Each row of numbers stands for one thing and depends on some of the facts below. Use the named rows to name the rest.

Named rows:
53  132  -52  139  -59  208  -50  -43  29  -116  14  33  -30  -129  171  175  127  73  99  -77  25  -35  106  -6  -148  13  -74  30  175  -77  -68  48  53  31  -144  -180  -44  -312: pluvi
23  81  238  10  -8  -256  -55  -98  86  116  137  61  -71  132  -126  253  -165  37  19  343  49  99  -125  101  83  -4  23  -47  -29  -105  185  -10  26  -70  88  -185  -144  -119: dugom
-2  -1  113  19  66  -338  -61  33  -5  95  -74  3  -10  -32  -169  -26  -56  96  -68  148  -43  -78  -57  127  36  -80  18  -50  -95  -115  13  -51  -2  -54  -27  91  -60  189: trebri
-60  104  -155  123  -47  226  -15  -43  -13  -118  2  17  -26  -194  -34  -31  18  -14  30  -111  -140  40  176  -63  -22  38  -61  -67  166  113  -79  77  -1  17  -277  -237  18  -366: stugrul
63  35  120  124  -30  58  -25  -60  36  -57  55  1  10  36  216  110  19  70  55  51  59  53  -98  -22  -109  10  -2  50  2  -86  22  -34  3  -10  153  -114  -54  29: rusto
19  -36  26  -129  47  -323  -70  33  16  131  7  -26  -86  124  -195  158  -55  66  -75  119  1  -108  47  152  83  -116  43  -93  -111  -101  104  -5  40  -48  -100  3  -84  139: sumustal
-52  56  -98  49  -92  -320  -25  -30  -113  -86  140  83  36  -207  139  -112  -87  -211  -251  -333  104  115  -136  -62  48  145  72  -139  -23  38  -99  -48  -41  95  58  29  -115  360: minizak
33  103  227  131  90  -161  -21  -29  55  -4  31  66  61  -54  111  30  -72  131  91  176  34  68  -176  -38  -109  -16  -31  81  48  -44  62  -90  7  -61  270  -14  -50  144: sido
-48  -17  -55  -56  -69  -297  -49  -38  -4  47  107  86  -16  -4  -107  -61  -51  -2  -26  58  -21  -168  9  -66  -13  37  -29  37  75  -30  -89  -35  -28  -26  55  65  50  -177: trobrim
7  -128  73  19  -18  -9  -66  -26  9  28  -123  -56  42  -34  -59  -166  -3  109  3  389  -99  95  -143  86  -33  -54  32  25  -178  -149  -137  -24  -33  -75  3  95  0  209: dralas
65  68  135  108  -9  -16  -34  -57  35  -42  74  11  -4  53  157  139  -24  54  54  50  83  29  -90  -19  -64  -3  4  37  5  -101  25  -35  3  -27  136  -108  -74  26: sibri
86  -162  -196  -194  -149  536  64  -65  38  -82  -116  -160  37  189  -1  -125  32  -222  47  227  119  306  64  7  124  103  49  88  -159  -137  -30  275  -61  45  -105  -115  17  -258: suten
33  -53  -76  -47  8  -147  -56  36  -25  60  -74  -77  -35  36  -83  -17  18  40  -76  103  9  -27  30  115  24  -76  25  -58  -112  -97  -35  -5  0  -27  -73  87  -22  130: brugas
-49  -43  -40  -56  2  -360  -27  -21  -1  91  96  84  -8  46  -2  -54  -34  43  45  41  -35  -207  -20  -81  -59  -2  -2  55  27  26  -70  -57  -31  -35  154  116  96  44: firik
-32  100  -51  94  -69  348  -44  40  66  -113  -111  97  -15  -99  -79  134  31  -16  75  -193  -19  -62  157  15  66  33  -57  76  178  120  -25  112  41  94  -207  -160  33  -322: pever
-17  -69  -48  -65  121  -78  51  76  82  75  -50  52  -98  200  270  311  182  -8  170  -293  76  -221  146  -36  81  -146  73  73  -39  394  214  -47  64  88  48  -124  115  335: brates
-52  4  12  39  21  -115  8  -53  9  -14  109  1  -57  51  -52  61  -125  -71  12  -13  -95  40  55  -50  73  -20  26  -94  -7  139  104  -8  -5  -34  -177  -220  -33  -92: logrupel
-51  100  -179  52  -99  -117  -68  -31  -1  -21  65  91  -39  -148  -177  -19  24  33  35  -39  -56  -192  185  -44  -79  58  -91  25  188  -33  -136  50  26  17  -183  -18  55  -360: tromodur
-39  0  223  -231  53  -341  -76  -36  57  222  -6  35  -60  75  -356  86  -198  64  -123  520  -56  192  -117  206  106  -11  12  -114  -126  -147  173  33  0  -88  -64  23  -145  -112: datrok

Facts:
bemem τ [lonis deskil]
bidro τ [suten flosam]
boronol τ [staste rogra dutrebri drobudir]
braflur τ [tregim skotrigir]
brasum τ [gidren]
brates τ [vastu flagom pever]
brestok τ [mafas]
brugas τ [klenezir kegas]
bulan τ [gropur]
datrok τ [rogra flosam]
demil τ [stoste zotrim]
diguple τ [skoskoska flili]
dodi τ [mafal gropur tuvis nupel]
dotel τ [troplupe]
dotragum τ [tribel suten ranar]
dralas τ [kimam lugek]
drefas τ [sumustal]
drires τ [steflu]
drobudir τ [rogra]
droge τ [klelan steflu]
dromim τ [tromodur plevepur filetram]
drosta τ [nusil]
dugom τ [datrok]
fatrum τ [brogren]
feklak τ [skotrigir troplupe plaske]
festa τ [logrupel skabres feflom]
fetrun τ [brates]
figrol τ [trestu filetram]
filetram τ [peko klelan]
firik τ [brasum]
flabre τ [fatrum]
flafes τ [vastu]
flage τ [trestur madruso]
flagom τ [skatibro padru]
flegrur τ [klatrel steflu]
flemogram τ [trestu pidrosto]
fletrik τ [madruso]
flili τ [brogren padru plifum]
flizotrir τ [bemem skavol deskil gruske]
flosam τ [tribel brogren]
flubreskes τ [stapek]
fufolis τ [mafal trestur]
gatruk τ [drires]
gavik τ [tokil brates]
gidren τ [flagom tuvis]
grasom τ [padru]
grikle τ [brates skabres]
grofles τ [drefas]
gropur τ [bropu]
gruflibris τ [madruso]
gruluk τ [flafes]
gruske τ [drefas brestok]
guri τ [lubrum stapek]
kegas τ [makim soplir drobudir]
kibri τ [mafal tokil]
kimam τ [bropu]
kitir τ [klidok]
klatrel τ [sido peko medun]
kleda τ [sido demil]
klelan τ [teple]
klenezir τ [stipu staste stugrul]
klidok τ [lugek fatrum]
klostor τ [makim skabres]
kludibun τ [lugek]
lagok τ [pevus]
lebro τ [makim tokil logrupel]
leklil τ [brasum vastu pluvi pidrosto sumustal]
logrupel τ [mastok vadol drosta]
lonis τ [dutrebri]
lotragam τ [trestur steflu flili stiru]
luboda τ [suten stasubrir lugek]
lugek τ [rusigul suten staste troplupe]
madruso τ [stiru]
mafas τ [rusigul tuvis]
makim τ [drosta flagom]
medun τ [skovik datrok drosta]
mefek τ [steflu]
mimil τ [gegre klidok]
minizak τ [drobudir mefek steflu]
muri τ [stoste plifum stiru]
nebramu τ [steflu]
nupel τ [sido teple]
nusil τ [staste padru]
padru τ [plifum stiru]
paklal τ [mafal gatruk]
panutos τ [bifli peko]
pedak τ [skovik lonis vufa]
peko τ [flagom]
pevus τ [fetrun bropu]
pidrosto τ [skavol]
plaske τ [traklo minizak]
plebuk τ [teple ranar]
plekle τ [tuvis]
plevepur τ [klidok]
pobi τ [luboda kitir]
potri τ [troplupe plekle]
ranar τ [fatrum]
rogra τ [stoste padru]
rugrusker τ [tribel]
rusigul τ [tribel brogren stoste]
rusto τ [dralas lubrum]
safam τ [flabre]
sepla τ [brasum]
sibri τ [trobrim gegre dugom]
sido τ [brogren brasum muri skatibro kimam]
sivun τ [brasum fetrun]
skabres τ [gidren suten plekle]
skamukem τ [flosam]
skedrinek τ [nusil fufolis trakar]
skemil τ [fufolis]
skoskoska τ [kitir flosam gruluk]
skotrigir τ [bulan demil]
skovik τ [flagom]
soplir τ [dutrebri]
stapek τ [mefek]
staplur τ [brates]
stasubrir τ [datrok]
statru τ [trestur]
steflu τ [rusigul]
stipu τ [skovik dotel skabres]
stiru τ [plifum]
stoste τ [padru stiru]
sumustal τ [drosta]
surafo τ [gidren medun vevul]
suten τ [staste flili]
teluson τ [staplur]
teple τ [datrok flagom]
tokil τ [suten fletrik rogra feflom]
trakar τ [teple fisin dotel skabres nupel]
traklo τ [rusigul padru]
trebri τ [sido]
trestu τ [sepla plekle]
trestur τ [staste]
tribel τ [grasom stoste]
tribem τ [klidok brates]
trobrim τ [lubrum]
trulir τ [flili]
tuvis τ [tribel padru]
vastu τ [tuvis]
vevul τ [ranar lugek]
vokam τ [staste]
zotrim τ [bropu]
zurir τ [pevus trulir pluvi skemil]
[bemem bidro braflur brasum brogren bropu brugas bulan demil diguple dodi dotel dotragum drefas drires dugom fetrun firik flegrur fletrik flili flosam fufolis gatruk gavik gidren gruflibris guri kegas kibri kimam kitir klatrel klelan klenezir klidok kloba klostor lagok lebro logrupel lonis luboda lubrum lugek madruso mafas mastok medun melam mimil minizak muri nebramu nupel nuska pedak pevus pidrosto plaske plekle rugrusker safam sepla sibri sido sivun skatibro skavol skemil skovik soplir staste stena stipu stoste stugrul sumustal surafo suten teluson teple trakar traklo tregim trestur tribel troplupe tuvis vastu vevul vokam zanal zotrim zurir] σ a
[bifli boronol datrok deskil droge drosta dutrebri fatrum feklak festa figrol filetram flabre flemogram flizotrir flubreskes gegre grasom grikle grofles gropur kleda leklil lotragam mefek nusil pobi ranar rusigul skamukem skotrigir stapek stasubrir stiru trobrim tromodur trulir] σ c
[brates brestok dralas drobudir dromim feflom fisin flafes flage flagom gruluk gruske kludibun mafal makim padru paklal panutos peko pever plebuk plevepur plifum pluvi potri rogra rusto skabres skedrinek skoskoska staplur statru steflu tokil trebri trestu tribem triplek vadol vufa] σ b
[bemem feklak fetrun firik flabre flafes flegrur gidren guri kleda klenezir mafal mimil nebramu panutos plaske skabres statru steflu stena stiru tregim trobrim tromodur] ω h
[bidro bifli braflur brestok bropu brugas datrok deskil diguple dodi dralas drobudir flemogram fufolis gatruk gegre grikle gruske kibri klatrel leklil lonis luboda lugek mafas makim mefek muri nuska paklal sepla skemil stapek staste stoste sumustal teple trakar traklo trebri trestu trestur troplupe trulir vastu zotrim zurir] ω d
[boronol bulan demil dromim festa figrol filetram flage flizotrir flubreskes gavik grasom gruflibris kegas kitir klidok lagok logrupel madruso minizak nupel padru plekle pobi ranar skatibro stasubrir stugrul teluson triplek tuvis vufa] ω e
[brasum dotragum feflom flagom klostor lotragam melam plevepur potri safam skamukem] ω i
[brates brogren dotel drefas drires droge drosta flosam gropur klelan kludibun lebro mastok medun nusil peko pever plebuk plifum rugrusker sivun skedrinek skoskoska skotrigir skovik surafo suten tribel vevul zanal] ω g
[dugom dutrebri fatrum fisin fletrik flili grofles gruluk kimam kloba lubrum pedak pevus pidrosto pluvi rogra rusigul rusto sibri sido skavol soplir staplur stipu tokil tribem vadol vokam] ω f

Name these rows:
No name comes twice in this set of rows, the named rows included.
49  23  -184  -128  134  153  148  93  -111  174  -109  -160  94  16  -92  -172  125  -31  -157  -140  153  285  74  17  8  46  -75  -34  24  -95  89  13  55  33  238  232  67  181 | traklo
24  -51  141  110  9  127  -9  47  79  -163  -100  90  88  -41  68  -102  70  100  139  -223  -24  -226  -86  -84  6  -92  33  142  58  262  -104  -90  -29  70  111  24  117  246 | gropur
38  -65  28  -118  -11  -172  -40  26  -37  90  -24  -78  -30  43  -266  -52  -98  5  -145  132  41  71  -8  140  93  -24  20  -77  -119  -144  53  22  11  -46  -69  98  -102  45 | drobudir
-58  -142  -191  -267  -27  -98  -7  -47  -6  182  9  20  -37  163  260  59  85  -80  89  234  -37  43  54  -76  -93  19  40  32  -110  -43  -39  60  -17  -25  103  95  101  47 | skabres
-65  -89  172  121  30  -16  9  -93  46  -109  -1  28  75  -63  0  -191  -124  78  86  225  -195  21  -166  -96  6  -23  36  19  -120  103  -56  -81  -68  -76  -5  -147  54  196 | kitir
-1  -46  16  -85  62  -311  -57  25  13  129  -47  -20  -72  90  -121  113  -41  77  -34  201  -30  -56  4  141  61  -105  36  -74  -121  -83  53  -28  22  -49  -82  23  -73  161 | trakar
-65  -57  153  -28  -49  -302  -45  -100  43  81  30  91  73  -94  -181  -194  -148  84  45  432  -111  -62  -173  -70  -36  69  -32  93  -21  -65  -131  -57  -68  -75  184  167  45  -84 | flabre
90  -82  74  53  -76  218  -16  -85  57  -31  67  -98  -12  120  176  59  -20  -13  78  244  76  142  -102  -8  -5  9  19  39  -115  -112  34  15  -28  -43  107  -154  -72  -63 | tokil
-16  83  -190  69  -39  119  -68  27  -28  -16  -123  -22  -39  -171  -66  15  158  80  -15  48  -80  4  191  136  -76  -30  -68  -56  76  -119  -143  97  26  10  -268  -33  -25  -262 | troplupe
-48  -17  -46  -130  -42  -385  -35  -26  -4  101  121  79  -44  63  -116  26  -72  -29  -17  0  20  -188  51  -57  32  21  -10  7  79  -27  -1  -37  -1  -22  61  92  35  -166 | panutos
79  -110  -168  -21  -71  -1  -58  27  -33  -40  -41  -129  -44  72  -79  -58  103  -19  -79  -63  30  -114  76  99  38  -90  49  -47  -128  -120  -70  2  8  2  -125  44  -14  91 | fufolis
-75  -143  214  86  -34  155  2  -140  69  -93  -89  35  111  -127  0  -212  -161  89  136  493  -257  194  -216  -101  -42  48  42  59  -179  -34  -142  -60  -72  -78  80  -120  41  163 | klidok

The same things again, as new rows of numbers:
Named rows:
188  -105  59  90  197  76  23  -54  -218  101  109  -32  208  175  -20  127  14  -16  -80  70  -55  -2  -52  -291  103  68  -156  42  -101  56  -81  -36  -82  102  -63  74  271  -95  -211  101  1  -206  25  -113  162  -32  21: fufolis
73  59  -54  133  124  -7  45  -103  -213  125  169  20  299  58  -72  158  115  95  -51  148  59  167  20  -195  -18  -35  235  404  267  24  128  -155  28  76  44  77  369  -89  -87  204  43  -156  33  -89  91  -6  -19: fatrum
175  102  142  151  142  290  -28  -103  -226  203  90  -54  193  138  -2  213  38  -68  -68  15  -99  86  150  -207  -13  152  -298  150  -9  62  68  -221  172  87  -37  109  321  -80  41  307  128  -218  52  -116  168  66  61: gropur
120  52  35  93  153  -9  63  -79  -216  157  143  -29  207  59  13  196  38  -34  -65  30  -139  14  -42  -121  37  -3  -43  141  -62  215  -70  -195  -2  99  49  118  245  -8  -102  111  -4  -248  18  -121  126  -46  -3: bifli
81  -150  35  135  132  5  -29  -96  -180  162  128  -50  243  62  -92  179  84  10  -73  83  -29  1  -23  -119  -42  30  -266  91  -103  95  -82  -196  -80  148  -78  82  298  -1  -169  106  28  -255  26  -93  80  -7  34: flizotrir
96  -169  59  111  128  38  -28  -91  -205  219  118  -55  225  103  -83  138  22  68  -60  147  95  16  -2  -160  -32  86  -264  77  -108  60  -90  -220  -79  221  -83  67  301  -87  -146  117  38  -234  42  -71  79  -12  64: gruflibris
83  112  64  80  110  -15  42  49  -184  235  237  160  301  109  8  133  36  47  88  214  -125  208  -37  -255  157  -44  -198  29  -99  99  -62  -40  -81  109  1  70  221  -107  -240  169  21  -62  54  -117  316  -43  143: traklo
141  -51  60  89  146  44  8  -81  -220  140  112  -30  197  95  4  152  13  -7  -86  45  -45  3  -65  -285  77  25  -84  82  -89  71  -77  -99  -78  78  -46  84  261  -87  -184  77  12  -215  53  -104  144  -7  0: skemil
89  -141  93  132  129  78  -26  -107  -228  199  114  -38  219  79  -67  172  90  38  -67  93  -24  18  14  -170  -30  63  -249  127  -102  85  -77  -204  -71  135  -76  73  300  -36  -104  144  72  -223  56  -96  91  15  39: bulan
101  277  -48  217  112  -4  27  -86  -98  129  152  34  431  49  -54  317  224  -128  3  76  -114  92  -91  -115  -25  -53  -166  153  197  35  102  -198  16  75  142  107  283  -49  -293  206  12  -180  9  -117  74  121  19: flosam
76  -6  -49  109  166  -12  35  -97  -208  91  109  9  226  52  23  164  36  -50  -59  90  -38  -2  -95  -271  56  -19  23  71  -4  24  -57  24  -80  64  -42  67  287  -105  -276  108  -4  -166  37  -104  119  37  -23: bidro
83  -13  269  94  114  3  -12  206  -209  457  244  -4  309  114  76  143  22  314  155  569  17  279  61  93  29  -14  -285  16  -76  111  -80  -231  -79  621  -32  77  234  -94  -144  558  161  -225  29  -12  344  -38  497: padru
126  55  16  84  149  5  68  -63  -205  164  139  -42  217  52  8  202  27  -36  -63  30  -137  3  -38  -115  37  2  -39  167  -72  221  -75  -194  -9  81  51  129  248  -10  -83  89  -8  -237  12  -120  139  -48  -8: deskil
120  -11  92  78  145  35  37  -74  -216  176  118  -33  199  98  2  165  32  1  -69  44  -70  -3  -48  -292  67  16  -66  111  -62  85  -64  -147  -72  79  -24  74  278  -98  -122  94  35  -226  63  -107  152  -2  19: zurir
78  195  222  96  106  0  48  153  -223  453  237  93  273  77  129  133  19  261  71  458  -55  408  -20  -135  223  -41  -71  53  -85  113  -37  -213  -75  330  123  74  244  -87  -85  451  91  -203  32  -53  472  -42  349: stoste
175  59  -25  110  183  -7  95  -71  -45  77  132  -47  219  68  -62  277  62  -81  -65  54  -107  8  76  -157  69  53  -220  64  -66  99  -73  -213  -23  197  -6  104  253  71  -95  84  35  -240  28  -114  166  -38  -18: mafal
101  -6  -56  118  218  -7  32  -6  -177  161  105  -23  300  72  -110  237  110  -40  -68  55  -106  15  -25  -80  47  6  -237  155  -94  166  -78  -204  46  112  -39  94  401  15  -222  99  -13  -252  26  -117  81  -33  -2: feflom
175  -74  244  110  126  426  9  -62  -219  73  132  42  177  282  -115  116  16  109  -62  23  90  78  272  -303  23  168  -100  112  -6  41  90  -210  -65  78  -53  52  383  -91  -73  160  193  -56  301  -62  170  17  -22: staplur
114  -121  -78  206  342  79  59  -16  -125  61  96  -36  308  315  37  126  18  -147  -32  124  -53  -3  -91  -130  -17  169  -305  36  -103  24  -80  178  -71  120  -51  110  445  -72  -268  106  -8  82  37  -124  139  -28  72: suten

Name these rows:
No name comes twice in this set of rows, the named rows included.
82  215  271  155  119  193  -24  34  -216  78  205  389  187  151  43  176  145  -108  -20  -9  -130  107  53  -286  111  -43  -286  19  145  137  -20  -19  -87  66  -37  78  325  -49  -287  79  169  13  220  -111  305  9  -14 | vastu
88  200  157  208  127  -4  -32  193  -138  95  353  478  337  75  26  150  225  -35  295  224  -126  276  48  -3  -20  -40  -311  20  -44  161  -39  -71  -57  92  -45  55  328  -48  -291  259  236  58  109  -113  263  -25  171 | tuvis
89  145  164  91  109  -7  44  219  -148  211  188  445  267  207  -151  176  12  -27  -45  122  82  -7  -86  -241  230  -46  -286  28  -93  123  66  -238  -75  196  165  62  376  -95  -281  161  82  -123  284  12  111  114  138 | flagom
96  -1  140  85  95  -17  -25  114  -171  270  236  97  328  81  -6  131  12  132  132  367  -73  145  -6  12  -3  -36  -297  35  -92  106  -78  -197  -80  329  -32  54  288  -98  -281  290  118  -170  31  -61  200  -40  277 | grasom
148  -23  231  94  149  218  -9  -108  -221  118  98  32  195  168  15  154  11  -31  -77  30  -42  21  -11  -309  108  99  -115  43  -58  55  -28  -129  -81  69  -67  74  292  -96  -192  105  74  -162  170  -82  183  48  -11 | grikle
78  149  65  149  122  26  -12  9  -179  82  236  332  256  100  -15  160  221  -85  65  20  -118  165  -21  -290  97  -51  -287  41  116  145  -57  59  -77  82  -29  100  255  -52  -276  105  60  67  116  -106  261  -26  -6 | mafas
72  10  -29  128  191  72  95  165  -127  57  155  -45  328  365  14  122  14  -109  23  211  -76  10  -49  -36  45  89  -308  38  -86  30  -79  -64  -73  275  -51  70  321  -78  -285  91  -11  -20  27  -102  197  -27  248 | nusil
106  -172  181  149  141  167  -27  -91  -231  141  118  -28  184  148  -46  155  12  6  -54  72  50  24  35  -229  -32  148  -262  41  -95  32  -59  -199  -69  159  -71  72  353  -80  -190  110  108  -195  107  -77  91  65  35 | gavik
82  -63  -68  71  112  11  178  -84  -134  123  206  41  320  46  -153  161  1  52  -73  61  348  -5  -72  -256  -2  -40  170  210  -37  53  25  -184  -6  58  227  64  269  -64  -258  92  -2  -230  176  13  83  35  -29 | dugom
173  -101  -48  117  301  10  111  -57  -20  49  132  -37  225  225  -44  155  14  -111  -66  158  39  6  -1  -240  127  121  -261  27  -102  19  -87  29  -68  238  -75  70  316  -86  -283  97  3  -33  28  -120  192  -26  -17 | klenezir
74  -102  62  113  120  -13  -26  -95  -225  300  122  -28  250  52  -36  143  52  113  -30  212  17  118  -1  -119  -40  -11  -199  151  -113  88  -63  -230  -57  187  -66  54  277  -70  -76  268  98  -221  46  -84  109  3  97 | demil
82  186  -67  193  104  -15  9  -53  -157  115  129  18  332  68  -68  197  131  -111  -23  45  -127  65  -30  -162  -31  -50  -292  70  38  58  8  -214  -29  64  27  125  271  -66  -278  188  32  -123  34  -106  110  61  31 | rugrusker

Now the same things, written a new way:
Some rows with their names:
-112  10  126  -53  -70  -157  -89  155  -18  -164  -122  -15  -148  -6  90  -80  51  91  183  221  98  44  -40  -150  58  -247  53  103  189  11: dugom
-141  -130  56  34  83  -84  16  177  76  -154  -99  3  -215  -27  114  -147  8  28  73  184  147  57  19  -122  58  -141  107  83  231  -104: minizak
-162  -133  11  159  118  -265  -125  122  -9  -195  -144  66  -336  -25  200  -8  45  28  63  220  141  100  -22  -132  26  -141  0  20  303  -127: dromim
-42  5  40  -70  23  -98  -87  153  106  -127  -53  12  -205  -27  60  -77  63  57  134  238  126  115  142  -127  52  -181  105  95  226  -159: traklo
-54  77  28  27  -45  -206  1  105  51  -245  -174  -41  -137  66  80  -55  4  -104  188  255  165  4  99  -178  9  -101  15  161  221  -188: pedak
-137  21  -76  -9  -63  -111  -28  168  -31  -146  -53  43  -170  -5  75  -2  64  150  115  243  79  145  49  19  -165  -153  -3  63  134  -154: brates
14  2  -52  -85  -79  -44  -38  155  75  -230  -240  -53  -95  70  63  -79  4  29  161  238  63  -11  90  -206  0  -159  17  155  165  -74: dutrebri
-77  -36  -64  -24  -8  1  -125  150  50  -147  -150  -8  -177  9  91  -61  15  130  118  242  25  105  18  -7  -63  -149  37  91  47  -76: brogren
-18  13  10  -98  -21  -93  -28  166  50  -204  -199  -47  -126  50  91  -78  13  -20  169  229  141  5  64  -174  7  -123  7  153  199  -131: soplir
-47  -83  -35  -67  52  -82  -100  148  109  -154  -95  23  -110  -49  52  -95  52  -20  146  181  130  133  -8  -46  36  -96  10  36  226  -133: stiru
17  -36  -34  -175  -20  6  -56  192  16  -181  -187  -9  -117  36  115  -46  37  91  135  243  77  31  50  -162  16  -171  -18  104  181  -43: fisin
-48  12  13  -69  31  -135  -106  167  91  -134  -79  32  -220  -22  82  -67  69  58  125  245  115  112  132  -138  42  -190  92  84  219  -170: teple
-79  -86  -3  -21  50  -119  -88  158  119  -188  -126  3  -137  -54  55  -126  38  2  156  157  141  145  -20  -26  80  -118  25  50  230  -111: steflu
-321  -8  -90  31  -152  -294  217  208  -213  -91  197  230  -124  -46  19  206  193  172  8  265  145  151  52  -145  -357  -228  -122  -9  419  -205: teluson
-97  76  20  99  -5  -253  -47  93  104  -191  -53  22  -229  9  49  -4  63  -30  134  247  159  130  200  -161  -9  -136  73  115  274  -257: flemogram
-57  -139  67  44  105  -119  -516  -78  62  45  -43  74  -208  -91  102  63  47  -90  216  262  36  35  -170  -241  93  -127  117  -97  -2  -2: flabre
-58  30  27  -104  -30  -126  -63  159  -25  -152  -109  19  -149  22  109  3  57  22  168  262  141  34  49  -145  -15  -177  -11  75  226  -91: gruluk
-94  7  -41  9  2  -79  -68  155  41  -174  -140  -1  -188  11  98  -98  24  82  126  236  102  120  44  24  -62  -130  19  94  95  -153: medun
-52  33  45  -85  -11  -111  -42  155  2  -200  -138  -6  -157  23  122  -37  35  23  165  248  148  40  65  -118  29  -167  -5  98  227  -99: kloba

Rows to name:
No name comes twice in this set of rows, the named rows included.
-52  45  -34  54  -94  -179  19  94  43  -266  -173  -27  -142  68  67  15  18  -27  168  255  111  21  144  -193  -39  -145  -42  159  236  -131 | pidrosto
-111  18  142  -30  -1  -159  -58  189  120  -161  -82  -26  -208  -40  38  -188  54  95  139  202  127  130  82  -94  128  -247  177  111  242  -91 | mefek
-49  15  49  -67  40  -41  -46  113  98  -120  16  17  -204  -47  72  -20  70  64  121  244  122  144  230  -96  63  -188  75  69  234  -108 | zotrim
-185  85  227  4  -67  -238  -25  141  -26  -189  -59  -29  -172  -36  85  -161  58  58  215  211  165  63  -45  -73  128  -263  103  110  243  -15 | rusto
-96  -35  18  6  78  -131  -63  94  93  -174  2  31  -154  -88  80  -35  71  -74  165  183  192  159  48  12  88  -73  -18  23  230  -144 | kleda
-53  84  97  -130  53  -170  -42  175  1  -154  -84  -8  -169  19  138  -94  47  -91  190  259  233  44  52  -97  21  -93  18  89  235  -191 | vokam
-119  -35  -154  -45  -98  -30  -18  179  -32  -152  -93  50  -128  14  56  25  68  221  80  243  -7  129  44  3  -203  -207  -51  81  110  -88 | pever
-124  41  -101  231  -125  -159  42  35  110  -274  -158  -56  -135  72  9  -35  -14  -8  147  260  39  64  156  -78  -144  -104  32  180  117  -222 | drefas
-8  -27  -10  -126  1  -33  -102  202  125  -119  -117  9  -167  2  45  -94  41  98  108  227  62  94  142  -175  11  -185  129  95  171  -131 | staste
-43  0  14  -38  42  -149  -108  164  99  -175  -116  24  -241  -7  90  -81  63  74  124  237  118  149  153  -114  70  -174  69  86  252  -168 | klatrel
-89  -135  -40  -62  69  -45  6  227  66  -110  -127  32  -156  13  98  -101  17  33  49  212  126  31  26  -161  -68  -98  63  88  212  -168 | logrupel

